Here is a tiny trained network, its code and every weight. The questions are about switching its units off for an input and a class, where a switched-off unit gives its printed mean instead of its output.

import numpy as np


def w(rows, s, z=0):
    codes = np.array(rows[::2]) - 128.0
    scale = np.full(codes.shape[1], s)
    scale[-1] = z or s
    return codes * scale


def f(y):
    return np.maximum(y, 0)


def log_softmax(a):
    a = a - a.max(-1, keepdims=True)
    return a - np.log(np.exp(a).sum(-1, keepdims=True))


def net(x, mask):
    res = np.array(x, float).reshape(1, 5) / 4 @ E
    y = f(res @ A[0][:, :-1].T + A[0][:, -1])
    res = res + np.where(mask, y, B[0][:, -1]) @ B[0][:, :-1]
    return log_softmax(res[-1] @ U[:, :-1].T + U[:, -1])


A, B = {}, {}
E = w([
[127,129,128],'x0',
[47,205,87],'x1',
[78,134,255],'x2',
[57,32,102],'x3',
[128,128,131],'x4',
],0.0093)
A[0] = w([
[200,96,150,97],'neuron 0',
[194,222,138,76],'neuron 1',
[144,136,55,75],'neuron 2',
[147,183,142,102],'neuron 3',
[91,126,193,60],'neuron 4',
[242,55,165,101],'neuron 5',
[80,206,96,119],'neuron 6',
[134,146,76,112],'neuron 7',
[169,90,166,103],'neuron 8',
[187,131,23,80],'neuron 9',
[81,72,113,72],'neuron 10',
[174,103,133,107],'neuron 11',
[41,115,252,144],'neuron 12',
[95,61,86,105],'neuron 13',
[185,78,23,76],'neuron 14',
[61,94,94,128],'neuron 15',
[73,181,133,105],'neuron 16',
[168,118,196,208],'neuron 17',
[138,138,76,86],'neuron 18',
[132,120,204,108],'neuron 19',
[124,129,136,245],'neuron 20',
[224,203,152,98],'neuron 21',
],0.012,0.011)
B[0] = w([
[18,101,107,161],'neuron 0',
[143,22,219,172],'neuron 1',
[104,189,161,154],'neuron 2',
[125,76,158,152],'neuron 3',
[138,197,184,156],'neuron 4',
[34,123,111,195],'neuron 5',
[44,53,89,181],'neuron 6',
[131,143,169,154],'neuron 7',
[20,146,120,157],'neuron 8',
[135,222,182,180],'neuron 9',
[172,2,241,152],'neuron 10',
[41,164,103,148],'neuron 11',
[169,209,129,251],'neuron 12',
[177,76,180,168],'neuron 13',
[135,230,158,182],'neuron 14',
[165,51,170,179],'neuron 15',
[61,99,88,165],'neuron 16',
[140,142,50,225],'neuron 17',
[109,180,147,145],'neuron 18',
[128,191,140,175],'neuron 19',
[192,114,64,237],'neuron 20',
[162,2,176,186],'neuron 21',
],0.008,0.012)
U = w([
[162,57,202,79],'0',
[134,215,164,32],'1',
[3,107,77,34],'2',
[160,118,65,254],'3',
[168,119,74,249],'4',
],0.013,0.0093)

Each question gives the input, the list of numbers given to net, and the class t.
The units are the neurons (one row each of A and B). Each row of codes is followed by its name. A weight is (code - 128) times the scale printed after its matrix; where a second scale follows, it is the last column's (A, B and U).
mask holds one flag per neuron, in row order. A switched-off neuron (its flag False) gives its mean, the last column of its row in B, instead of its output. The means were averaged over made-up inputs and are rounded, as every weight is.
A unit's drop is (log p(t) with every unit on - log p(t) with that unit switched off) / (log p(t) with every unit on - log p(t) with every unit switched off).
The circuit of an input: a set's keep is (log p(t) with only the set's units on - log p(t) with every unit switched off) / (log p(t) with every unit on - log p(t) with every unit switched off). Starting from the 12 units with the biggest drops (on a tie, the unit counted first), units are removed one at a time, each time the one whose removal leaves the highest keep (on an exact tie, the one counted first), for as long as the keep stays at least 0.8.
units of the circuit, in order: the units of the circuit, biggest drop first
unit that matters most: the unit with the biggest drop
top k neurons: the k neurons with the biggest drops, biggest first
drop of u: that unit's drop, to one decimal
input [-5,3,6,2,-4], class 1: top 2 neurons	[neuron 12; neuron 4]
input [8,-6,6,-5,7], class 3: units of the circuit, in order	[neuron 17]
input [5,-6,1,-4,-2], class 2: units of the circuit, in order	[neuron 5; neuron 0; neuron 8]
input [0,-5,-4,3,-5], class 2: units of the circuit, in order	[neuron 5; neuron 12]
input [-4,2,-7,0,1], class 1: units of the circuit, in order	[neuron 9; neuron 14]
input [3,-8,-7,-5,5], class 2: units of the circuit, in order	[neuron 5; neuron 0]
input [7,6,3,-7,2], class 0: units of the circuit, in order	[neuron 1; neuron 21]
input [-1,4,-7,1,-6], class 1: units of the circuit, in order	[neuron 9; neuron 14]
input [4,-2,-7,6,7], class 1: units of the circuit, in order	[neuron 14; neuron 9]
input [3,7,-3,-6,6], class 2: top 2 neurons	[neuron 6; neuron 16]
input [2,-6,7,-5,-8], class 4: top 4 neurons	[neuron 17; neuron 21; neuron 9; neuron 14]
input [-1,2,-4,-2,4], class 1: units of the circuit, in order	[neuron 9; neuron 17]
input [8,-7,-8,-5,-7], class 1: units of the circuit, in order	[neuron 9; neuron 14]
input [-5,8,2,-3,-8], class 2: units of the circuit, in order	[neuron 6]
input [7,-7,0,-3,-4], class 2: units of the circuit, in order	[neuron 5; neuron 0]
input [6,-2,-8,3,-4], class 1: units of the circuit, in order	[neuron 14; neuron 9]
input [-2,7,2,-2,7], class 2: top 2 neurons	[neuron 6; neuron 16]
input [4,6,-5,-3,6], class 2: top 2 neurons	[neuron 6; neuron 12]
input [-1,-8,-5,-3,-5], class 2: top 2 neurons	[neuron 5; neuron 0]
input [4,-3,-3,5,-2], class 0: top 2 neurons	[neuron 13; neuron 17]
input [0,4,4,-7,-1], class 0: unit that matters most	neuron 1
input [7,7,-3,-4,-5], class 2: top 3 neurons	[neuron 6; neuron 12; neuron 16]
input [-3,2,6,-6,3], class 0: top 4 neurons	[neuron 1; neuron 21; neuron 3; neuron 14]
input [8,1,-8,7,4], class 1: units of the circuit, in order	[neuron 14; neuron 9]
input [0,-7,8,-6,-2], class 1: top 2 neurons	[neuron 12; neuron 19]
input [-7,1,-8,0,-6], class 1: drop of neuron 9	0.1
input [6,5,-8,-5,-6], class 1: units of the circuit, in order	[neuron 9]
input [-3,5,-5,7,4], class 0: drop of neuron 10	0.2
input [0,8,0,-8,3], class 0: drop of neuron 1	0.5
